Each row has a class, written after it.
[-104   37  -50 -111  163 -109   81 -334  231  187  111   47  207 -108
  -85 -152  255   28  223  175   64  141  259  130  136   59   69  513
  -31  210  182   58  190   96 -116 -234 -195 -110    1  105 -369 -169
  168]
Bar
[ 104  -59  289  542  237 -460  162   -8  -11 -529 -510  307  354  -41
  340  -21 -203  133 -257  -27 -307  303   76  248 -343 -280  176  210
 -185 -294   81 -261  196  -77  -36   64 -116  -23  225   71 -163   52
  100]
Dani
[-491 -136  -96 -431  -86  191 -365 -307  145   69  296 -245 -421 -469
  -93 -417   66   58  114  176  -15   94  -92  -86 -271  113  181 -107
   52 -464  242  256 -449  601   -3   92   15  180  206  242  154  175
 -393]
Fime
[ 541   46  -18  509  535  500  116 -311  326    3 -286 -194 -243 -608
 -498 -119  570   65 -370  -57  176 -456  222 -154  113 -209  -38 -251
  387  503  234  -10 -225  101 -634  300  -96 -174  477 -271    2 -479
   69]
Dani
[  73 -240 -104 -244  -26   -9 -142   90   23  167 -187    5   12  107
   -7  -23   52 -269 -221  143    3   94  118  -55   46 -176  219 -581
 -139 -265 -167  204  246  -14  175 -155   18 -320 -375 -182 -247  342
  173]
Dani
[ 454  -27   82  453  300  220   97 -120   66 -217 -254   -5 -114 -284
 -411  158  351   24 -253  -23  311 -199  265 -211   16 -303 -218 -342
  175  323   38   73 -134  -76 -520  367   33  124  275 -366 -208 -417
   22]
Fime
[-100   83 -504 -720  -40    6   13 -233  463  363  359 -206  -18 -384
  -48 -439  505  105    9    2 -155 -133  240 -316  633  -45  387  -55
  232  187  649   89  226  123 -251  -31  -39 -267  341  117 -180  221
   63]
vetu
[-127  170  411  -74 -324  436  498  -21  -22  125 -181 -281 -183 -285
 -222  233  -75  126   48  152   -6  -81 -745  446 -482  394  -59  549
   76  105 -272  308 -790  513  394   25  351 -217 -411 -475  -17 -355
 -183]
tob
[ 192 -102  186  350  101 -190  123    4  172 -376 -349   86  -60  -33
  241 -101   51   -8 -489  115  -15   70  -10  285 -146 -240   95 -160
 -160 -203 -163 -375   41  328 -144  -19  -82 -118  243  324 -108   91
  -10]
Fime
[-275  -21 -319 -497 -241 -121  -82 -170  188  400  319 -102   18 -131
  -11 -137  420 -122  -10  104 -160   91  167 -271  652   12  214 -141
  172  259  451   40  290 -133 -215  174  -72 -114   67  298   11  151
  113]
Bar
[-179   37 -459 -298 -128   49   74 -351  227  362  413 -121  249 -100
  -81  -78  440   87  249   98 -150   69  283 -126  620   77   81  221
   92  209  341  233  220 -188  -94  -29   14 -186  109  -32 -200  292
    7]
muka
[ 552  -61   -5  406  309  221   17  182   -4 -184 -128  -15 -137   17
 -412  297  295  -27 -197 -223  461 -371  196 -305  216 -448 -245 -447
  275  560 -135 -197   89 -187 -215  334  160  133  249 -259   56 -446
   78]
senam
[ 235 -290 -228 -319 -485   58 -145  173   18  579 -189 -267   -9   11
  -48   62 -169 -224 -282  -17 -200 -135  -79   23  254 -269  373 -516
   26 -276 -105   14   -1 -138  406  107  179 -430 -265 -636   30  199
  102]
kif
[ 428  124  163  368  339  119 -254  122   59  -85    2  125  108 -156
 -299  292  487 -332 -197 -209  197  -40  385 -376  -77 -217 -160 -391
  -91  707  -34   34  249 -393 -437  138  -79  290   77   71   60 -518
  227]
kif
[ -43 -214  357  432  347  -42   23 -627  106 -383 -637  205  282 -104
  425  -39 -293    9   14  251 -382  158  223  375 -512  -53   89  425
 -179 -287   58 -246 -102  101  -13  106 -202 -208  196  140 -217   77
   26]
Bar
[  67  -92  244  384  170 -464  281  182   35 -570 -215  349  357   73
  362  230 -328  -75 -416  114  -67  274   62  298 -517 -241  219   79
 -391 -273 -245 -251  149   63   91 -170 -148  101 -114  242 -268  -54
  319]
Bar
[ 477   78 -200  242  163  238 -232   59  -58   62 -220 -124 -206 -169
 -182   38  286 -131 -385 -178  286 -362  168  -55  410 -266  110 -305
  348  348 -182 -176  160 -125 -120  399  -37   34 -264  -79  209 -581
   43]
Rori
[-269   26 -182 -308    7  127 -310 -147  316  217   98 -230 -238 -428
 -342 -339  220  112 -116  181  213 -251 -105 -106  -90 -128  427 -325
    3 -455  142  478 -357  501   15  -72  200  -64   45  -76 -121  187
 -206]
tob
[ 314   12 -358  -35  -69    0   53  185   51  357    9 -238   77   33
  -26   21 -169  -71 -402  -43  -85 -156 -145   41  173 -202  214 -583
  -92 -448 -111   84   -3 -211  172   18   23 -112 -220 -373 -210  298
  253]
senam
[  33 -383 -163 -243 -496  -87    2  371  -79  165   15 -227 -221 -141
  -61   44   71 -194 -321  -25  -84 -123 -180  -38  385 -277  348 -706
  107   22 -148 -102   54  169  469   82  134 -450 -228  -60   38  457
  207]
senam
[-166  105 -477 -421 -229  113 -337  -47  144  309  481 -251 -220 -244
   21 -313   47  108  230    3   -5 -257 -127  -67  194  -49  302 -303
   55 -135   19   99  -87  349  187 -242  -28  178   21  134   31  175
 -180]
muka
[ 460  -69 -335  325  188  378   11  -32   -1  -24  -95 -131 -187 -276
 -279  157  302 -130 -287   14  231 -300  135 -141  211 -263  -54 -368
  365  372 -175 -194   37  -41 -200  306  -73  143  -84 -170   85 -449
   26]
Dani
[  54   -1  618  504  203 -348  175  129   48 -520 -179  299  303  -98
  380   62   -9 -243 -389  132    0  252   23  318 -724 -151  -98  228
 -477  -54 -144 -191   15  107  -71 -287  -18  -95  -53  383 -136  -11
  126]
Fime
[ 136  120   75  406  231 -355  132  -18  150 -370 -353  112  216  -75
  314  -68 -168    5 -252   74 -220  162   93  186 -209 -151  120  119
 -213 -147   54 -321  126   56  -84   56 -114   -9  113  265 -273   43
  151]
muka
[ -87   47 -276 -500   37  -61 -370 -528  143  287  136 -103  -51   37
 -132 -241  331  -62  -19  111  -24 -148  367 -223  705   18  167   58
   16  361  232  183  154 -152 -113  135  -96 -109  176   88 -230  196
  -31]
kif
[-266   89 -539 -390 -132 -146 -612  -25  109  166  335 -220 -209 -251
  -55 -295  -35   30  178   85  135 -210  -76 -108  144    5  430 -206
   78 -159 -105 -101   -6  526  296 -199  -42  183    9  349  198  103
 -257]
Rori
[  45 -321  389  728  324    6  731   -5   24 -651 -408  219   -3  -79
  -30   62 -100  208 -324  139  124  272 -161  493 -560 -206 -220  280
 -102 -338 -137 -320 -231  304 -174  -46   22 -118  367   41 -144 -101
 -133]
Dani
[ -55 -217  149  389   89  -24  373  -61   13 -464 -288   56   31 -101
   22  -49  -44  148 -408  234   17  160   -4   98   52 -151   59 -205
    0 -274 -177 -192 -179  361 -109  191  -14 -127  282  161 -298  274
  -57]
kif
[ 530  228  100  283  409  267  -24  101   -3   -7  -57  237  -99   60
 -427  201  471 -105 -451 -146  346 -303  164 -408  230 -211    0 -334
  195  632 -212   13   94 -184 -305   64  -20  128   14  -46   25 -468
  115]
kif
[-105  227 -494 -428  -21  -81    9 -303  331  214   87 -228   96 -138
  -73 -228  405   92  324   -5 -283  -60  426  -83  664   96  239  343
  143  399  211  228   92  -72  -50  140 -111 -109  251  -41 -195   61
  286]
tuduz
[ 544  147   -7  416  104  158  -75   95   13  106   10  -58   91 -371
 -201  180  296  -85 -273 -174  217 -445  229 -104  384 -391  109 -284
  240  472  -54  -28   53 -135 -173  134  -68   33    4 -270 -171 -526
  208]
senam
[  92  -93 -322 -156 -106   13  -75  135   72  391   55 -160 -127   87
  -83  -58   66  -55 -384   56  178 -192 -198  -47  366 -210  352 -629
    8 -272 -332  164  178  224  230  -77  201 -326 -291 -301 -209  492
   88]
Rori
[-218  163  236 -354 -254  536  573  172  -12  125 -115 -290 -370 -227
 -226   67 -238  321  -74  111  -31  -63 -895   22 -211  441   79  325
  254 -180  -94  380 -828  343  194  100  464 -287 -453 -480   76  -21
 -470]
vetu
[ -75  269  362   60 -477  236   41  199 -328  113 -108 -254 -145  -78
  -54  123 -161   69  151  246  -31 -202 -559  235 -219  522   -5  397
  113  141 -429  165 -550  377  462  -84  184 -188 -346 -236  131 -121
 -211]
vetu
[-167  252 -407 -398  181   67   42 -662  108   50  178  -53  141  101
   93  -98  308  140  237  376  -36 -338  392 -133  459  137   59   55
  349  129  111   39  -32   41 -106   44 -182   14  610   68 -216   91
  -65]
muka
[-168  223  274  -98 -629  327  330  412 -271  288  174 -309 -313 -174
   69  181 -175   51   29  -16 -135 -296 -824  231  -31  474   51   64
  253  319 -468  -62 -433  290  447  -60   29  -50 -297 -265  448 -209
 -218]
Fime
[-302  -25 -117 -328   30 -150 -283 -497  120  146   36  108  339  121
  -42 -346  221   59  323   96  -72  -85  444 -360  170  -79  158  146
   20   95  471   81  134 -141   -4   15  -46 -163  495 -102  -98  274
  -81]
Rori
[-109  225  379   63 -380  417  541  121    5   -2   77 -306 -303 -422
 -171  110   46  138  182  154   80 -150 -555  309 -105  473 -258  541
   78  293 -161  384 -777  629  182 -186  358 -445 -332 -380  -41 -294
 -308]
tob
[  33  154 -307 -422   94   37   79 -184  154  185  449   43  145   53
   30  -48  286   70   23  -43   46 -175  167 -224  514 -116  164  136
  126  348  209   46  301   46 -134 -128    0   35  105   71 -114  -75
   43]
Rori
[-122  105 -132 -282  -11 -199 -254 -356   63  148  172 -116  252  -50
   11 -195  494  -18  142   84   27 -180  290  -90  493    6  -59  -46
  167  358  138  160  324  -33 -110   53 -175   15  377   35 -183  211
  218]
tob
[-187  175  145   72 -374  221  368  112 -137  -98   80 -197 -153 -299
 -111 -148   31  242  140   20   16 -272 -481  168   90  216 -140  222
  165  134 -110  190 -470  552  500 -132  269 -305  -36 -328   74   90
 -299]
muka
[-229  225 -476 -504  272  -44 -509 -234  184   61  184  -83  -35  -47
  -60 -377  -21  103  210   29   95 -171  274 -212  -53  -80  371  -25
 -161 -410   76  309  -69  226   76   -8   46  196  -30 -106   -5   67
 -237]
Dani
[  41  181   76  127 -320  330  331  282  -43  178   72 -312 -180 -255
 -317  145  -87   90   56  -38  188 -291 -674  224  -13  139   97  374
  215  300 -450  290 -560  462  256 -186  269 -306 -582 -491  -48  -98
 -128]
muka
[ -92   49 -441 -279  -87   79 -272   -4  257   89  276 -295 -170 -364
 -319 -431  162  238 -105  -75  176 -169 -183  -95  204 -275  348 -295
   -6 -458  207  355 -134  677  105 -128  311 -131   -9 -142  -15  359
 -399]
tuduz
[ 133 -318 -305 -323 -257  124 -243 -537   69  684 -141 -345 -120  -43
 -118 -253  110 -184 -325  362  -70 -187   34 -161  185 -115  192 -633
   24 -295  -13  225 -200  -22   91   63   33 -456  -91 -459 -151  394
  -18]
tuduz
[  86 -271  -91 -204 -200  -41 -118   44  -45  184 -106 -222   39   86
   16   26 -179 -155  -83  200 -123 -138   -9  -30  133 -274   17 -511
 -104 -360  -91  122    0   24  433  -73  139 -149  -22 -309 -210  382
   75]
tob
[-147  176  497    0 -443  363  292  374  -35   34 -152 -337 -249 -370
 -116  -12  -91  109  -36   45 -166  -34 -768  299 -262  417  149  387
  266  190 -167  256 -536  532  286  -45  183 -287 -383 -207   66   10
  -37]
senam
[ 448   -8   18  368  458  342 -177   66  178 -172 -189   68 -265 -238
 -628   82  452 -117 -371 -307  340  -98  323 -341  317 -316   54 -412
  289  582  161   70   63  -13 -427  319   67 -171  206 -134  -14 -289
   15]
Fime
[  23 -129  574  571  321  -71    5 -147  -10 -565 -367  440  244   -5
  233  130 -200   -7 -191  291  115  -29   59  421 -595 -242  -51  201
 -269 -212 -149   33 -226  164 -221 -210   56 -220  109   48 -256   51
    8]
tuduz
[-192  -85 -229 -659  107 -144 -160 -340  231   76  210   66  232   36
  -41  -77  263  -38  289   30  130   -3  416 -196  299 -196  219  170
  -13  227  161  147  251  102 -108 -163   -2  -86  120   14 -299   64
   -3]
Dani
[ -37  190  247  -90 -472  406  541  434 -265  -39   39 -237 -347  -41
  111  251 -246  195  133    6 -127  -25 -775  245 -109  640 -134  404
  244  354 -505  -86 -442  279  290  -40  165  -81 -385 -137  264 -127
 -229]
Popa
[-120   12  316   53 -532  191  237  248 -136  333  -33 -302  -35 -217
  -40 -118  -74   83 -198   68  -96  -48 -697  159 -169  228 -104  180
  -78  -60 -180   69 -501  211  359  139  363 -317 -241 -475  374   21
 -239]
kif
[  33 -143  131  444  264   77  385 -266  122 -424 -230  213   33  -99
  277   11  -62  159 -148  170 -243  150   38  480 -188 -179  -11  297
  -88 -260    7 -210  -92  303 -119   55  -58 -163    6  107  -66    7
  -44]
Fime
[-332  140  148 -183 -444  494  771  349 -142  122  325 -124 -295 -217
  -43  180 -251  187   65   38 -133   63 -753  190 -376  655  -65  615
  173    1 -196  -35 -594  277  433    3  183  130 -292 -125  232 -161
 -198]
kif
[  69   31 -421 -367 -116 -113  151 -153  207  321  257 -306  208  -72
  122 -207  252   98  122    0 -193 -113  281 -171  506 -184  177   56
  171  166  178  -64  160 -205    3    4  -34  -49  166  -67  -57    4
  139]
tob
[-129   76 -311 -463 -169  -99  -70 -363  151  422  325   -5  360  114
   85   50  189 -123   20   55 -267  109  161 -199  182  135  197  139
  -97  171  197   84  176 -275  -23   34 -148  115   16   47  -68  116
  213]
tob
[ 625   30 -285  442  406  167  -86   69   97  -52 -143  -86 -173 -357
 -587   28  487  100 -185 -463  277 -253  338 -303  552 -462   59 -466
  212  429  100   40  204  -14 -342  244  135 -225  176 -314  138 -425
  -65]
Bar
[  25 -179  -65 -518 -290   96 -108  233   52  314  116 -232  -55    6
   66  -62   -1 -301 -281   55 -115 -186  -91  -93  -24 -184  314 -640
 -100 -154  -82  207  -62  -38  212  -48  -59 -137 -175 -266  -83  292
  257]
Popa
[ 199 -384 -531 -139 -401   70  -55 -104   49  434   -1 -426 -190  -44
 -235 -184   80  -75 -247  -92 -167 -267  -34 -172  467 -383  236 -899
   47 -275   28  143  -19  -13  326   62  116 -494   48 -636   36  632
  -58]
Bar
[-291  -75 -531 -255 -369  -59 -275   50  196   73  193 -431 -187 -453
 -185 -234   59   -2  139   17 -126   59   -7   23  171 -106  408  100
   26 -345  169  334  -38  359  321   -7  277    0 -261   99   -5  378
 -168]
vetu
[-377   17 -302 -458 -248  323 -278 -164  222  303  370 -230 -147 -353
  -50 -506   93   90  -70  -26  -30 -199 -171 -209 -178  -29  217 -195
  -80 -442  260  299 -337  301   39  121  225  136   42 -219  291  284
 -369]
tob
[ -38 -328 -312 -533 -242   97 -154   -7  133  317  -84 -371 -345 -203
 -243 -259   56 -127 -302   21 -231   11    8 -219  432 -173  400 -889
  236 -248  311  301    1  105  135   97   57 -459   64 -278  -27  460
   48]
Rori
[  87 -101  338  668  136 -277  194  208  -48 -593 -344  246  174  208
  240   71 -226  -48 -336   41  -46  258  120  234 -265 -279 -128  123
 -367 -192 -200 -194   95 -164    3   -2   37  130   95  212 -168   64
   65]
tob
[ 162 -225 -292 -312   30   71 -380 -421  123  468 -129 -369    4 -168
  -77 -320   17 -157 -184  304  -88 -300  112   25  208 -129  282 -334
   68 -173  -52  135   26  187  264  -64  -98 -381  -52 -317 -259  410
  187]
kif
[ 111 -345 -369 -303 -192  -10  -42  -69   97  417 -194 -314  -96 -104
 -188  -80  -64  -83 -372   94  -86 -208  -18  -22  482 -194  192 -701
  103 -234  -56  -17  -30  -24  111  223   13 -401    5 -445  -47  401
  164]
tuduz
[  17  121 -415 -473   56 -164 -270 -396  221  253   -6 -281   34 -146
  -47 -266  312   17  279   73 -146 -276  267  -37  651  -55  252  123
  236  358  266   53  202   93 -151   81 -219 -179  123   74 -251  122
  198]
Popa
[ 495  -56  -15  133  198  402 -148  -43  147  131 -183 -113 -222 -492
 -316  -48  403  -93 -540  -45  206 -361  196 -319  183 -228   90 -544
  387  572   70 -178  -43   -3 -408  406   62  -52  177 -114  115 -369
  180]
Popa
[ 241  -93  165  634  255 -269  124 -270   15 -371 -369  149  114  -93
  184  -57  -67  155 -226  -34 -189  -74  195   88   70 -380  147 -231
 -129 -193  -94 -224  -85  114 -122  -63 -168 -127  516  151 -332  211
    6]
Rori
[-106   -4  -33 -183  -22 -343 -359 -373  107  120  180  104  276  -27
    9   77  248 -290   81  200  165  -17  317   13  198 -168   38  368
 -214  264  155  178  159  -92  -75 -227   37 -103 -203  237 -296  -48
   19]
Rori
[-291  -17 -172 -166 -122  165 -311   21   67   93  486  -57  -78 -333
 -170 -166  127 -104  -98  172  121 -254 -118 -103 -160 -152  187 -267
  -94 -198   68  306  -95  467  240 -129   89  345   51  115  -64  274
   46]
vetu
[ -67   39 -179 -484  279  -21  222 -418  198  126  144   51  375    3
   61   53   76  198  266  100   69 -190  224 -102  285  -60   57  356
   80   30  275  -27  163   58 -134   27  -12  -27  245 -113 -381  -84
   51]
vetu
[-293   -4 -332 -440 -193 -110 -659   78  160  120  215   30 -213  -97
 -173 -350  125  -50 -137 -216   76  -79    5 -238  141 -241  388 -599
 -118 -308  213  127  -14  264  144   61   99  141  104  176  298  269
 -196]
Dani
[-117   55 -354 -445   57   80  337 -137  348  224  221 -258   -1 -230
 -291 -213  433  257  -46  -84 -170 -174   -4 -165  589 -203  297  -68
  262  119  428  296   -9  116 -159  202   64  -94  318 -133 -178  259
  226]
Popa
[ -95  148  160  -47  169 -156 -168 -326  254   16  -73  114  191   39
  123   -6  165 -113  223  146 -114   37  259   68 -105  102   35  315
 -213  195  180  107  168   -2  -82 -160 -202   63  239  257 -385    3
  217]
tuduz
[-304   57 -336 -366   90 -235  150 -396  305  -11  -30  -88  339 -127
 -221 -184  316  164  205   75  -55 -153  475 -233  473  -35  181  186
  190  184  423  237  215    1 -123  173  -29  -82  349 -101 -237  176
  302]
vetu
[ 359 -368 -224 -329 -288  -85 -226  278 -134  590  -63 -306  -19   25
   79  -62 -165 -126 -386 -127  -35 -250  -57   -1  423 -312  310 -826
  -85 -327 -197 -120  286 -166  554    9  132 -488 -280 -449  111  242
  162]
tob
[  32  111 -513 -301  259 -350 -212 -274  327    9  132    4  276 -297
   49 -156  424  -55   82  -20  -52 -117  359 -178  290 -190  400  137
   68  182  303  -19  351   93  -86   56 -210  -58  468  151 -328   87
  290]
tob
[-141   34 -620 -419 -306  -82 -541 -167   58  291  442 -271  -79 -344
  234 -334   94   26 -149   29 -141 -209 -127 -269  187 -129  421 -474
    1 -443  -81   92 -191  237  252  153   82  272   68  238  155  540
  -94]
Fime
[-129  224 -450 -189    2   -3 -394 -111   42  240  418 -268 -157 -184
  -29 -391   61    8 -134   35   56 -212 -105  -53   39 -160  219  -82
  -74 -391   63  227 -104  223  228  -35  194  187 -202    2  191  159
 -307]
Rori
[-149   80 -269  -88  -17 -285   23 -159   37   86  131   73  265 -209
  200  -62  208  -65  177  -58 -141    8  236   27  336   37   63  153
  109  238  227 -192  488 -214   28    9 -264   87    2  255  -73  -23
  216]
Popa
[  39 -107  364  638  108 -207  175 -103  146 -444 -370  164  123 -166
  269 -140   69  -38 -409  159  -84  250   56  146 -412 -219   85   -3
 -200 -164  -77  -44  -12  226 -218  -42  -40 -133  125  220 -228  130
   77]
muka
[ 167 -318  181  -56 -359  112 -123  179  -96  291 -166 -337 -293  -41
 -158  -66   40 -248 -292   77   29 -293 -177   52  253 -245  129 -693
  140   29 -204  140  -71  189  395 -211  137 -529 -132 -229  -22  325
   60]
tob
[ 119  231  350  123 -342  335  408  502  -74   63 -148 -292 -451 -218
 -149  120   15  210 -221 -315  -40  -12 -848  348 -125  339   23   24
  119   -4 -290  108 -461  276  282  -32  261 -267 -310 -171  337 -195
 -327]
muka
[ 196 -142 -122 -233 -235  212  -10  176   29  451 -112 -254 -223  178
  -72  154 -128 -286 -470  233  -32 -294 -278  143   30 -116  278 -664
  -22 -203 -382   46  -80   25  462  -87   84 -195 -258 -274    2  177
  216]
Fime
[ 196 -265 -319 -173 -311   -1 -155   95   22  438 -146 -245 -219   64
 -368   18   64 -165 -433  139   46   33  -50   37  326  -16  165 -392
   40  -88 -154   74  181 -201   83   15   72 -124 -221 -168  -62  293
  149]
Popa
[ 167    6  309  504  355 -304  104 -227  127 -399 -220  255  465   97
  417  -17 -143  -29 -331  205 -100  109   88  240 -643 -294   21  320
 -507 -431 -113  -55 -118   40 -296 -123  -80 -112  176 -146 -283  134
  -12]
senam
[-269   25  -21  -46   85   93 -421 -417  256  -35  191   35    1 -122
   -1 -223   44  -99  -49  281  252 -226  -75  128 -702 -182  150  217
 -306 -481  -82  373 -327  584  148 -270  173  245  -59   15 -115  159
 -221]
tob
[-200   -9  -20 -311  -38 -139 -312 -525   60  309  253   83  151   48
  166 -141  360 -163  133   -8  -85   10  261 -197   38 -119   24   30
 -155  141  225  184   88 -300 -114    9  -34   32  124   43   60   63
 -112]
Popa
[  87 -114  528  549  155 -165  195  -46  114 -457 -177  269  306  110
  338  111 -206 -247 -307  242  -15  250    6  356 -805 -226 -285  308
 -678 -199 -239   31 -170    7 -215 -308   94  -53 -114  -36 -386  227
   52]
Bar
